Moves between elements:
Pep: λ>Gom, τ>Fam, ε>Vok
Mib: λ>Liv, τ>Bap, ε>Nen
Ner: λ>Bil, τ>Zun, ε>Tel
Gov: λ>Fam, τ>Vok, ε>Miz
Gal: λ>Mup, τ>Mar, ε>Ker
Tel: λ>Lok, τ>Paz, ε>Mup
Riz: λ>Keb, τ>Fik, ε>Rim
Tuv: λ>Zez, τ>Bof, ε>Kar
Zed: λ>Lop, τ>Faz, ε>Zif
Nav: λ>Bof, τ>Kar, ε>Ner
Zep: λ>Vuf, τ>Gal, ε>Lem
Reb: λ>Gul, τ>Zez, ε>Bof
Rim: λ>Gib, τ>Liv, ε>Bap
Mam: λ>Reb, τ>Tuv, ε>Nav
Lem: λ>Mar, τ>Ker, ε>Riz
Lop: λ>Lem, τ>Pup, ε>Zul
Mer: λ>Zis, τ>Giv, ε>Muz
Mar: λ>Pep, τ>Gov, ε>Keb
Lan: λ>Gif, τ>Mep, ε>Sib
Ges: λ>Nog, τ>Gup, ε>Vuv
Fof: λ>Ner, τ>Tud, ε>Vud
Pur: λ>Gal, τ>Lem, ε>Pup
Faz: λ>Pup, τ>Zul, ε>Les
Paz: λ>Bep, τ>Bal, ε>Pep
Vok: λ>Piv, τ>Val, ε>Nek
Muz: λ>Leb, τ>Nog, ε>Gup
Mep: λ>Nav, τ>Dus, ε>Fof
Tek: λ>Vuv, τ>Lan, ε>Bep
Dus: λ>Kar, τ>Ner, ε>Tud
Gul: λ>Mer, τ>Rof, ε>Gad
Miz: λ>Val, τ>Nek, ε>Zed
Fik: λ>Miz, τ>Gib, ε>Liv
Gom: λ>Fof, τ>Bog, ε>Piv
Bap: λ>Zod, τ>Fol, ε>Mer
Veg: λ>Mib, τ>Ret, ε>Lud
Dur: λ>Lud, τ>Reb, ε>Tuv
Gup: λ>Dur, τ>Mam, ε>Gif
Vef: λ>Gup, τ>Vuv, ε>Lan
Bil: λ>Vef, τ>Tek, ε>Lok
Bal: λ>Sib, τ>Gom, ε>Fam
Kar: λ>Foz, τ>Bil, ε>Zun
Ker: λ>Gov, τ>Keb, ε>Fik
Foz: λ>Ges, τ>Vef, ε>Tek
Rof: λ>Giv, τ>Muz, ε>Ges
Zul: λ>Riz, τ>Mok, ε>Zir
Keb: λ>Vok, τ>Miz, ε>Gib
Gad: λ>Muz, τ>Ges, ε>Vef
Tud: λ>Zun, τ>Tel, ε>Vuf
Bog: λ>Tud, τ>Vud, ε>Zep
Zis: λ>Les, τ>Rud, ε>Leb
Vuv: λ>Mam, τ>Gif, ε>Mep
Fam: λ>Bog, τ>Piv, ε>Val
Mup: λ>Bal, τ>Pep, ε>Gov
Liv: λ>Zed, τ>Zod, ε>Fol
Zir: λ>Rim, τ>Mib, ε>Ret
Lok: λ>Lan, τ>Bep, ε>Bal
Mok: λ>Fik, τ>Rim, ε>Mib
Nog: λ>Vuz, τ>Dur, ε>Mam
Fol: λ>Zif, τ>Zis, ε>Giv
Zun: λ>Tek, τ>Lok, ε>Paz
Piv: λ>Vud, τ>Zep, ε>Pur
Zez: λ>Rof, τ>Gad, ε>Foz
Les: λ>Mok, τ>Zir, ε>Veg
Rud: λ>Zir, τ>Veg, ε>Vuz
Vuf: λ>Paz, τ>Mup, ε>Mar
Giv: λ>Rud, τ>Leb, ε>Nog
Vud: λ>Tel, τ>Vuf, ε>Gal
Nen: λ>Fol, τ>Mer, ε>Rof
Zod: λ>Faz, τ>Zif, ε>Zis
Lud: λ>Nen, τ>Gul, ε>Zez
Bep: λ>Mep, τ>Sib, ε>Gom
Gif: λ>Tuv, τ>Nav, ε>Dus
Leb: λ>Veg, τ>Vuz, ε>Dur
Nek: λ>Pur, τ>Lop, ε>Faz
Pup: λ>Ker, τ>Riz, ε>Mok
Sib: λ>Dus, τ>Fof, ε>Bog
Vuz: λ>Ret, τ>Lud, ε>Reb
Val: λ>Zep, τ>Pur, ε>Lop
Bof: λ>Gad, τ>Foz, ε>Bil
Ret: λ>Bap, τ>Nen, ε>Gul
Zif: λ>Zul, τ>Les, ε>Rud
Gib: λ>Nek, τ>Zed, ε>Zod

The rows follow the links: the fewer symbols apart two elements are, the more alike their rows tend to be.

Each row is also shifted at random along 6 hidden directions that mean nothing.

Some elements, each with a row of numbers:
Tuv: [732, 196, -105, 114, 10, -46, 77, 401, -149, 78, 315, 70, 155, 496, 49, 97, 100, -50, -283, -123, 86, 24, -91, 15, 237, 81, -314, -30, 50, 312, 274, 46, 2, -204, 649, 390, 182, 168, 119, 237, 533, -99, 136]
Rud: [162, 1, -329, 6, -3, 427, -320, -143, -226, 408, 39, 74, -110, -428, -448, 20, -235, -286, 279, 81, -202, -204, 201, -288, 49, -224, 400, 480, 78, -329, -504, 407, -63, 95, -239, -5, -273, 44, -121, -180, -340, -619, 466]
Bil: [726, -93, 18, 145, -148, 258, -292, -322, -40, 14, 233, 185, -479, 344, -202, 161, 288, 179, 47, 586, -95, 58, -305, 189, -454, -368, -13, 134, 180, 160, 267, -23, 69, -255, 167, 375, -256, -81, -109, 196, -41, -120, 519]
Vuz: [45, 80, -650, -100, 235, 263, 251, 843, -580, -271, 28, -424, 896, 356, -67, 397, -408, -295, -275, -339, 126, 294, 332, -402, 989, 54, -245, 60, -24, -337, -128, 678, -143, -140, 217, 88, 340, 155, 388, 384, 310, -271, 268]
Miz: [-261, -254, 237, -17, 24, -649, 41, 42, 383, 255, -47, 115, -487, -107, 445, -220, -94, 392, 143, -145, 603, -379, 27, -77, 350, 588, -19, 49, 53, 183, -263, -516, 179, 413, -62, -220, 316, 78, -83, -249, -32, -18, 29]
Mam: [335, -103, -167, 106, 106, -213, 420, 745, -120, 185, 277, -274, 143, 768, 7, 615, -299, 361, -348, 196, 590, 51, -48, 313, 531, -118, -622, -131, -44, 239, 209, 117, -238, -237, 400, 605, 241, 187, -315, 303, 102, -234, 754]
Muz: [266, 450, 540, -129, 93, -143, -278, 360, -311, 217, 410, 582, 175, -185, -323, -716, -187, -412, -63, -179, -340, 15, -44, 485, -209, -290, -100, -19, -421, 56, -161, 327, -305, -399, 502, 288, -329, -6, -161, -37, 414, 425, -439]
Bap: [-39, -62, -251, -201, 96, 126, -8, 97, -54, 401, 96, 184, 299, -550, -183, -306, -367, -202, -66, -140, 157, 61, 419, -24, -311, 8, 331, 520, 71, -474, -489, 182, -261, 97, 62, 139, -178, -104, 31, -228, 145, -141, -146]
Gom: [298, -76, 205, 157, -106, -55, 148, -347, 152, -371, -263, -293, -173, 295, 111, 222, 237, 149, 33, 307, -139, 57, -313, 325, -259, -119, -130, -468, -149, 228, 366, -215, 112, 64, -362, -235, -91, -79, -175, 107, -454, 282, 99]
Bep: [46, -280, -313, -77, -59, 78, -73, 51, -30, -558, 110, -50, 55, 595, 375, 168, 138, 431, -266, 426, 437, 616, -124, -152, -181, 135, -138, 269, 386, -161, 437, -10, 132, -164, 440, 205, 249, -107, 605, 550, 609, 176, 140]
Mar: [-49, -821, -400, -121, -119, 98, -65, -423, 303, -312, -43, -165, -299, -46, 382, 225, -177, 982, 6, 665, 795, 662, 124, -184, -408, -127, 178, 607, 452, -683, -103, -173, 10, -41, -263, 58, 48, -241, 288, 173, -121, 233, 120]
Liv: [901, 273, 93, 147, 26, -47, -313, 369, -369, -372, -189, 6, 216, -124, 216, -247, -234, -191, 440, -712, -266, -83, 17, -688, 1327, 282, -5, -326, -298, -110, -443, 274, 300, 46, -139, -685, 339, 212, 413, 20, 84, 288, -494]
Bog: [-683, 151, 215, 130, -57, 255, -101, -419, 25, -508, -268, -288, -309, 296, 168, 351, 396, 146, 379, 54, -407, -73, -382, -274, 419, -192, -195, -691, -99, 335, 440, -140, 444, -86, -478, -433, 183, 97, 31, 62, -373, 195, -124]
Mer: [191, 480, 380, 192, 98, -177, 218, 147, 52, 813, 148, 208, -26, -305, -391, -110, 42, -444, 51, -645, -296, -755, 47, 185, 260, -56, -88, -310, -307, 445, -152, -140, -158, 41, 1, 224, -154, 169, -649, -513, -115, -245, -185]
Tud: [-1194, -272, 231, -127, -56, -201, -419, -98, -29, -269, 139, 89, -643, 352, 80, -18, 38, 419, 216, 919, 287, 194, -403, 334, -152, -186, -209, 128, 26, 121, 276, 59, 131, -166, -3, 45, -57, -56, -121, 289, -181, -52, 779]
Fol: [-80, -98, -487, -166, 134, 335, 367, 341, -316, -163, -233, -354, 1015, -406, -302, 65, -566, -424, -265, -133, -95, 404, 566, 73, -41, -171, 237, 212, -191, -761, -455, 711, -485, 4, -281, -36, -246, -177, 95, -4, -214, 18, -130]
Pup: [-562, -201, 364, -159, 107, -510, 140, 345, 110, -260, 52, 76, 189, -230, 385, -389, -519, 611, -11, -220, 602, 481, 166, 132, 328, 49, -307, -164, -314, -423, -328, -38, -233, -209, -107, -76, 234, -110, 77, -93, 174, 1029, -848]
Zul: [997, -228, 313, 141, -14, -584, 57, 59, 209, 353, -52, -14, -285, -391, -19, -189, -466, 335, 122, -4, 450, -270, 120, 348, 79, 3, 54, -15, -311, -137, -644, -184, -273, 244, -336, -169, -149, -46, -511, -334, -552, 205, 119]
Rim: [-133, -34, 35, 169, 123, 16, 261, 187, 63, 160, -77, -208, 115, -225, -11, 294, -301, 364, 183, -563, 144, -164, 239, -262, 844, -194, -246, -434, -228, -145, -308, 21, -85, -141, -501, -81, 252, 85, -258, -385, -333, 241, -464]
Zod: [398, 314, 313, 47, 178, -589, 282, 630, -85, 82, -231, -115, 459, -216, 102, -403, -351, -566, 1, -656, -117, -420, 194, 200, 716, 503, -73, -444, -493, 179, -509, 135, -134, 402, -56, -476, 147, 167, -220, -193, -131, 94, -187]
Lop: [-88, -315, 70, -115, -60, -447, 29, -231, 509, 383, 85, 345, -419, -431, 382, -426, -101, 433, -19, -170, 671, -113, 192, -121, -349, 523, 175, 400, 281, -107, -281, -558, 78, 302, 106, -33, 181, -92, 59, -310, 360, 110, -457]
Gad: [1286, 153, -207, 219, 16, 223, 339, 236, -248, 5, 9, -343, 597, 302, -382, 413, -52, -376, -327, -80, -349, 58, 42, 295, -27, -331, -81, -249, -234, 26, 104, 311, -288, -142, 85, 261, -167, -10, -232, 175, -214, -106, 198]
Mok: [748, -27, -157, 131, -71, -7, -180, -160, 41, 230, -231, -12, -264, -369, 2, -39, -113, -25, 392, -226, -57, -433, 86, -387, 404, 192, 333, 118, 47, -71, -562, -26, 154, 366, -390, -413, -15, 86, -63, -286, -386, -300, 139]
Leb: [52, 229, -103, 83, 199, 124, 147, 575, -228, 247, 227, -14, 360, 98, -94, 248, -183, -5, -69, -563, 85, -38, 171, -327, 799, -138, -336, -125, -53, -44, -102, 242, -103, -284, 291, 312, 255, 193, 12, -36, 368, 11, -256]
Mib: [-1263, 158, -178, -235, 80, 359, -221, -76, -74, 439, 108, 348, -21, -653, -234, -256, -23, -203, 219, -474, -164, -243, 312, -580, 116, -34, 278, 455, 226, -297, -366, 192, 57, -34, -13, 75, -35, 94, 133, -418, 258, -334, -428]
Dus: [295, -49, -395, 146, -68, 333, 368, -133, 108, -195, -35, -388, 220, 606, 119, 754, 425, 159, -364, 111, 36, 200, -136, -198, -23, -113, -232, -188, 347, 189, 652, -214, 153, -65, 145, 269, 185, -14, 198, 234, 99, -141, 64]
Fik: [111, -77, 189, -120, -7, -53, -507, -129, -29, -286, -75, 283, -128, -522, 191, -651, -256, 223, 396, -76, 53, 284, 85, -296, 127, 64, 282, 258, -69, -527, -521, 129, 96, -48, -129, -367, -34, -82, 413, -44, 199, 537, -563]
Zez: [183, 332, 516, 197, 8, 207, -623, 31, -319, 325, 577, 561, -654, 143, -355, -12, 77, 454, 498, -49, -190, -71, -342, -65, 549, -859, -446, -218, -269, 146, 33, 178, 22, -779, 108, 446, -102, 214, -332, -158, 118, 338, -199]
Vef: [-195, 117, -177, -172, 58, -32, 168, 466, -273, -114, 115, -122, 518, 359, -47, 12, -56, -497, -461, 272, -32, 200, -4, 429, -333, 123, -75, 137, -42, 110, 275, 304, -229, 24, 509, 257, -143, -52, 64, 378, 293, -273, 459]
Mup: [-238, -203, -443, 5, -3, -87, 663, -112, 316, -408, -505, -671, 528, 297, 365, 485, 215, -249, -416, 34, 37, 112, 54, 2, -212, 529, 118, -254, 270, 146, 398, -242, 156, 552, -195, -339, 226, -128, 264, 174, -174, -233, 100]
Ges: [344, 510, 304, 187, 144, 194, 182, 259, -263, 102, 155, -79, 268, 252, -359, 221, 161, -326, -24, -401, -596, -222, -168, 187, 384, -406, -369, -595, -341, 397, 291, 229, -109, -389, 97, 241, -55, 176, -337, -86, -85, 157, -218]
Riz: [-754, -262, 5, -268, 28, -486, -70, 131, 71, -16, -164, 35, -131, -356, 191, -385, -488, 34, 138, 266, 423, -18, 168, 166, 3, 407, 257, 337, -74, -296, -540, 64, -81, 375, -221, -312, 39, -58, -8, -21, -260, -152, 425]

From each start, follow one symbol. Which element do you reach?
Answers are names.
[-85, -85, -223, 133, -2, 368, 178, -58, -115, -187, -66, -397, -9, 536, -209, 733, 148, 154, -70, 513, -79, 147, -167, 247, -80, -468, -208, -227, -21, 130, 469, 169, -79, -196, -159, 249, -105, 36, -268, 264, -398, -233, 655]
ε -> Bep
[-1863, -8, 474, -232, 37, -86, -242, -315, 82, -341, -63, 129, -393, -218, 165, -314, 81, 252, 417, 164, -125, 122, -168, 20, -51, -89, -58, -264, -182, -6, 114, -101, 136, -140, -349, -285, -4, -49, 26, -90, -95, 507, -384]
λ -> Mup
[435, 303, -38, -89, 52, -52, -42, 427, -217, 287, 308, 319, 411, -113, -179, -422, -168, -402, -295, -293, -22, 31, 192, 139, -102, 61, 20, 327, -55, -78, -153, 270, -257, -115, 599, 352, -85, 36, 115, 0, 622, -8, -208]
ε -> Gad
[136, 170, 62, -52, 71, 241, -50, 26, -211, 244, 57, 98, 353, -579, -391, -265, -291, -373, 42, -281, -335, 8, 304, -9, -189, -299, 285, 128, -253, -417, -447, 399, -336, -163, -184, 35, -386, -103, -142, -308, -101, 179, -434]
ε -> Leb
[-445, -433, 61, -72, -163, -85, -292, -577, 237, -116, -182, 10, -607, -184, 139, -30, -37, 427, 377, 567, 222, -5, -128, -10, -340, 11, 297, 250, 106, -224, -162, -136, 167, 228, -430, -298, -101, -130, -20, -27, -452, -71, 381]
λ -> Fam
[1097, 95, -6, 212, -137, 88, -81, -109, -86, -194, -31, -150, -49, 522, -46, 232, 330, -177, -94, 359, -281, -69, -323, 227, -133, -50, -57, -235, -25, 394, 381, -85, 135, -13, 142, -13, -111, 9, -47, 336, -142, -205, 529]
λ -> Gif
[-95, -322, 230, -23, -33, -588, 142, -115, 465, -44, -7, 52, -418, 258, 560, -77, 96, 568, -60, 176, 643, 8, -169, 132, -205, 499, -179, -22, 223, 275, 204, -630, 178, 211, 154, -19, 303, -75, 33, 67, 263, 222, -26]
τ -> Fam
[620, -175, 399, 145, -7, -734, 542, 150, 368, -336, -227, -361, 114, 444, 487, 55, 2, 338, -371, 64, 387, 81, -204, 594, -50, 355, -335, -605, -254, 376, 306, -502, -64, 183, -10, -150, 229, -111, -174, 159, -107, 581, -159]
ε -> Mar
[-198, 130, -231, 37, 18, 549, -252, -11, -351, 265, 260, 66, -37, 22, -555, 316, -52, -138, 225, 210, -320, -57, -8, -84, 79, -634, 1, 129, -20, -116, -7, 442, -120, -325, -45, 330, -262, 87, -244, 14, -231, -431, 476]
λ -> Gul
[-1167, 132, 149, -94, -18, 293, -335, -239, 10, 364, 462, 462, -546, 65, -332, 15, 325, 104, 54, 405, -141, -4, -210, 171, -627, -510, -132, 268, 235, 190, 405, -58, -49, -435, 322, 617, -252, 30, -224, -48, 282, -186, 152]
ε -> Dus
[-106, -201, 297, -162, -46, -452, 301, -191, 364, -291, -202, -10, 218, -192, 336, -473, -13, 33, -343, 126, 176, 294, 50, 522, -857, 378, 177, -15, -114, -117, 31, -343, -142, 224, -31, -176, -99, -254, 84, 32, 92, 661, -567]
ε -> Lem
[301, -266, 94, 166, -72, -159, 33, -232, 192, -306, -351, -312, -208, -39, 196, 169, -119, 384, 292, 95, 140, 26, -71, -111, 367, 11, -21, -262, -117, -93, -150, -156, 173, 136, -570, -486, 123, -87, -19, -68, -546, 296, -20]
ε -> Pup
[227, 150, 349, 271, 107, -242, 359, 328, 146, 674, 442, 122, -258, 323, -211, 370, -41, 324, -257, -137, 332, -310, -166, 467, 124, -325, -618, -362, -143, 471, 300, -262, -252, -376, 355, 798, 10, 168, -725, -203, 83, 18, 97]
τ -> Mam
[-479, -66, -250, -126, 43, 35, -78, 292, -116, 248, 446, 151, -206, 472, 8, 238, 43, 219, -224, 326, 474, 71, -72, 67, -15, -23, -292, 395, 300, 168, 316, -26, -19, -195, 649, 643, 178, 97, 14, 243, 526, -443, 580]
ε -> Tek
[2, -118, -9, -120, 82, 66, -258, 247, -71, 582, 708, 548, -258, -22, -187, -135, -257, 604, -109, 55, 628, 237, 90, -68, -50, -395, -211, 654, 233, -334, -140, 57, -268, -596, 603, 826, -6, 23, -13, -86, 696, 158, -119]
τ -> Muz
[371, 379, 103, 173, 10, 233, -375, -85, 63, 840, 479, 604, -567, -293, -194, -123, 317, 146, 334, -709, -147, -574, -33, -702, 495, -121, -110, 191, 217, 279, -81, -312, 279, -298, 340, 372, 134, 267, -73, -551, 566, -181, -657]
λ -> Rud
[279, 343, -5, -143, 4, 253, -230, 200, -434, 95, 138, 237, 344, -182, -447, -357, -54, -693, -59, 17, -560, 36, 64, 228, -338, -257, 204, 171, -229, -95, -142, 517, -204, -144, 278, 131, -419, -19, -65, 100, 101, -167, 154]
λ -> Vuz
[519, -311, 228, 87, -144, -32, -45, -407, 216, -297, -13, 29, -313, 181, 112, 10, 186, 484, -72, 597, 148, 349, -285, 393, -717, -280, -47, -48, -18, -48, 303, -231, -7, -199, -128, 100, -223, -217, -88, 150, -179, 581, -56]
τ -> Bal
